Below is a small trained network, with its code and all its weights. Each question gives an input and a target symbol and asks what happens when units are switched off, that is, made to give their printed mean instead of their output.

import numpy as np


def w(rows, s, z=0):
    codes = np.array(rows[::2]) - 128.0
    scale = np.full(codes.shape[1], s)
    scale[-1] = z or s
    return codes * scale


def norm(h):
    return h / np.sqrt((h * h).mean(-1, keepdims=True) + 1e-5)


def f(y):
    return np.maximum(y, 0)


def softmax(a):
    e = np.exp(a - a.max(-1, keepdims=True))
    return e / e.sum(-1, keepdims=True)


def log_softmax(a):
    a = a - a.max(-1, keepdims=True)
    return a - np.log(np.exp(a).sum(-1, keepdims=True))


def net(x, mask):
    ids = ['Παζηθμξτω'.index(c) for c in x.split()]
    T = len(ids)
    res = E[ids] + P[:T]
    u = 0
    for l in range(2):
        q, k, v = (norm(res) @ M[l].T for M in (Q, K, V))
        z = softmax(np.where(np.tri(T) > 0, q @ k.T / 2**0.5, -1e9)) @ v
        res = res + np.where(mask[u], z, O[l][:, -1]) @ O[l][:, :-1]
        u += 1
        y = f(norm(res) @ A[l][:, :-1].T + A[l][:, -1])
        res = res + np.where(mask[u : u + 8], y, B[l][:, -1]) @ B[l][:, :-1]
        u += 8
    return log_softmax(norm(res)[-1] @ U[:, :-1].T + U[:, -1])


Q, K, V, O, A, B = {}, {}, {}, {}, {}, {}
E = w([
[226,110,103],'Π',
[100,25,187],'α',
[227,109,98],'ζ',
[216,115,105],'η',
[192,126,99],'θ',
[234,111,115],'μ',
[224,111,112],'ξ',
[249,110,137],'τ',
[254,110,138],'ω',
],0.0049)
P = w([
[43,165,2],'0',
[166,86,111],'1',
[160,97,128],'2',
[155,110,131],'3',
[151,122,137],'4',
[146,130,141],'5',
[145,143,141],'6',
[139,154,148],'7',
[134,160,153],'8',
[129,171,162],'9',
],0.0047)
Q[0] = w([
[81,188,145],'0.h0',
[4,228,15],'0.h0',
],0.0037)
K[0] = w([
[165,187,85],'0.h0',
[253,186,141],'0.h0',
],0.0044)
V[0] = w([
[56,23,255],'0.h0',
[143,69,54],'0.h0',
],0.0039)
O[0] = w([
[97,255,191,98],'0.h0',
[91,149,161,252],'0.h0',
],0.0068,0.0021)
A[0] = w([
[221,6,103,133],'0.n0',
[144,167,203,168],'0.n1',
[18,123,14,146],'0.n2',
[187,54,134,84],'0.n3',
[152,202,146,98],'0.n4',
[170,212,62,131],'0.n5',
[2,138,178,254],'0.n6',
[104,125,223,54],'0.n7',
],0.0057,0.0024)
B[0] = w([
[27,110,126,253],'0.n0',
[217,166,124,182],'0.n1',
[245,80,79,146],'0.n2',
[37,126,139,191],'0.n3',
[139,83,177,153],'0.n4',
[104,149,237,165],'0.n5',
[130,254,38,178],'0.n6',
[233,192,130,155],'0.n7',
],0.0046,0.0057)
Q[1] = w([
[194,118,195],'1.h0',
[207,188,255],'1.h0',
],0.0053)
K[1] = w([
[20,97,1],'1.h0',
[165,160,52],'1.h0',
],0.0047)
V[1] = w([
[90,157,4],'1.h0',
[204,152,234],'1.h0',
],0.0033)
O[1] = w([
[126,39,4,210],'1.h0',
[225,192,185,3],'1.h0',
],0.0033,0.0019)
A[1] = w([
[44,203,151,78],'1.n0',
[101,68,132,251],'1.n1',
[158,161,144,136],'1.n2',
[196,219,175,167],'1.n3',
[121,159,150,81],'1.n4',
[124,177,142,151],'1.n5',
[149,107,3,144],'1.n6',
[153,75,170,100],'1.n7',
],0.0069,0.0025)
B[1] = w([
[241,161,109,158],'1.n0',
[150,180,187,239],'1.n1',
[87,107,118,174],'1.n2',
[56,77,121,253],'1.n3',
[116,109,156,142],'1.n4',
[112,91,177,167],'1.n5',
[144,108,255,185],'1.n6',
[178,146,28,160],'1.n7',
],0.0054,0.0046)
U = w([
[124,136,109,2],'Π',
[111,177,54,172],'α',
[119,45,113,204],'ζ',
[111,156,144,36],'η',
[5,134,144,121],'θ',
[134,164,155,59],'μ',
[105,161,163,130],'ξ',
[197,162,146,142],'τ',
[195,158,141,120],'ω',
],0.013,0.0059)

Each question gives the input, a string of symbols that net reads in full, and the target symbol t.
The units are the heads (2 rows each of Q, K, V and O) and the neurons (one row each of A and B). Each row of codes is followed by its name. A weight is (code - 128) times the scale printed after its matrix; where a second scale follows, it is the last column's (O, A, B and U).
mask holds one flag per unit, layer by layer, with each layer's heads first. A switched-off unit (its flag False) gives its mean, the last column of its rows in O or B, instead of its output. The means were averaged over made-up inputs and are rounded, as every weight is.
A unit's drop is (log p(t) with every unit on - log p(t) with that unit switched off) / (log p(t) with every unit on - log p(t) with every unit switched off).
The circuit of an input: a set's keep is (log p(t) with only the set's units on - log p(t) with every unit switched off) / (log p(t) with every unit on - log p(t) with every unit switched off). Starting from the 12 units with the biggest drops (on a tie, the unit counted first), units are removed one at a time, each time the one whose removal leaves the highest keep (on an exact tie, the one counted first), for as long as the keep stays at least 0.8.
units of the circuit, in order: the units of the circuit, biggest drop first
top k neurons: the k neurons with the biggest drops, biggest first
top k neurons in layer l: the k neurons of layer l with the biggest drops, biggest first
input Π Π α α Π η η ζ, target ζ: units of the circuit, in order -> [1.n1]
input η ξ α Π α τ θ, target ζ: units of the circuit, in order -> [0.h0 1.n1 0.n0 1.n3]
input ζ μ ξ ω ξ, target θ: top 2 neurons -> [0.n0 0.n3]
input θ α θ, target θ: top 4 neurons in layer 0 -> [0.n0 0.n6 0.n1 0.n7]
input ξ α θ η, target θ: top 3 neurons -> [0.n0 0.n6 0.n1]
input α η ω ω Π α θ τ, target ζ: units of the circuit, in order -> [1.n3 1.n1]
input α θ Π, target θ: units of the circuit, in order -> [0.n0 0.n3]
input ζ θ τ θ η θ Π Π, target θ: top 2 neurons -> [0.n0 0.n3]
input α η θ, target θ: top 3 neurons -> [0.n0 0.n1 0.n7]
input τ α ξ α ω ξ θ η μ, target ζ: top 3 neurons -> [1.n1 0.n6 1.n3]
input ξ Π τ η η θ ω τ μ α, target τ: top 3 neurons -> [1.n0 0.n6 0.n7]
input η ξ Π θ α θ τ τ α ω, target ζ: top 2 neurons -> [1.n3 1.n1]
input α θ μ η θ ξ θ α ξ, target θ: top 4 neurons -> [0.n5 1.n3 1.n0 0.n2]
input α θ ξ η α τ Π, target ζ: units of the circuit, in order -> [1.n1]
input ω θ ω ω ω η τ μ η, target θ: top 2 neurons -> [0.n0 0.n3]
input η ω α ξ τ θ η α μ, target ζ: top 4 neurons in layer 1 -> [1.n1 1.n3 1.n7 1.n6]
input θ μ θ η α α η θ ω μ, target θ: top 3 neurons -> [1.n3 0.n2 1.n0]
input τ η Π μ Π θ ζ η τ ζ, target θ: top 2 neurons in layer 0 -> [0.n0 0.n3]
input α α ω ζ θ θ η, target ζ: top 3 neurons -> [1.n1 0.n6 1.n7]
input τ θ θ μ ω, target ζ: units of the circuit, in order -> [0.h0]
input η ω ω θ θ α α η ξ, target ζ: top 2 neurons in layer 1 -> [1.n1 1.n7]
input μ τ μ α ξ α ζ τ ξ Π, target ζ: top 2 neurons -> [1.n1 0.n6]
input θ θ ξ α ξ α η, target ζ: top 3 neurons in layer 1 -> [1.n1 1.n7 1.n6]
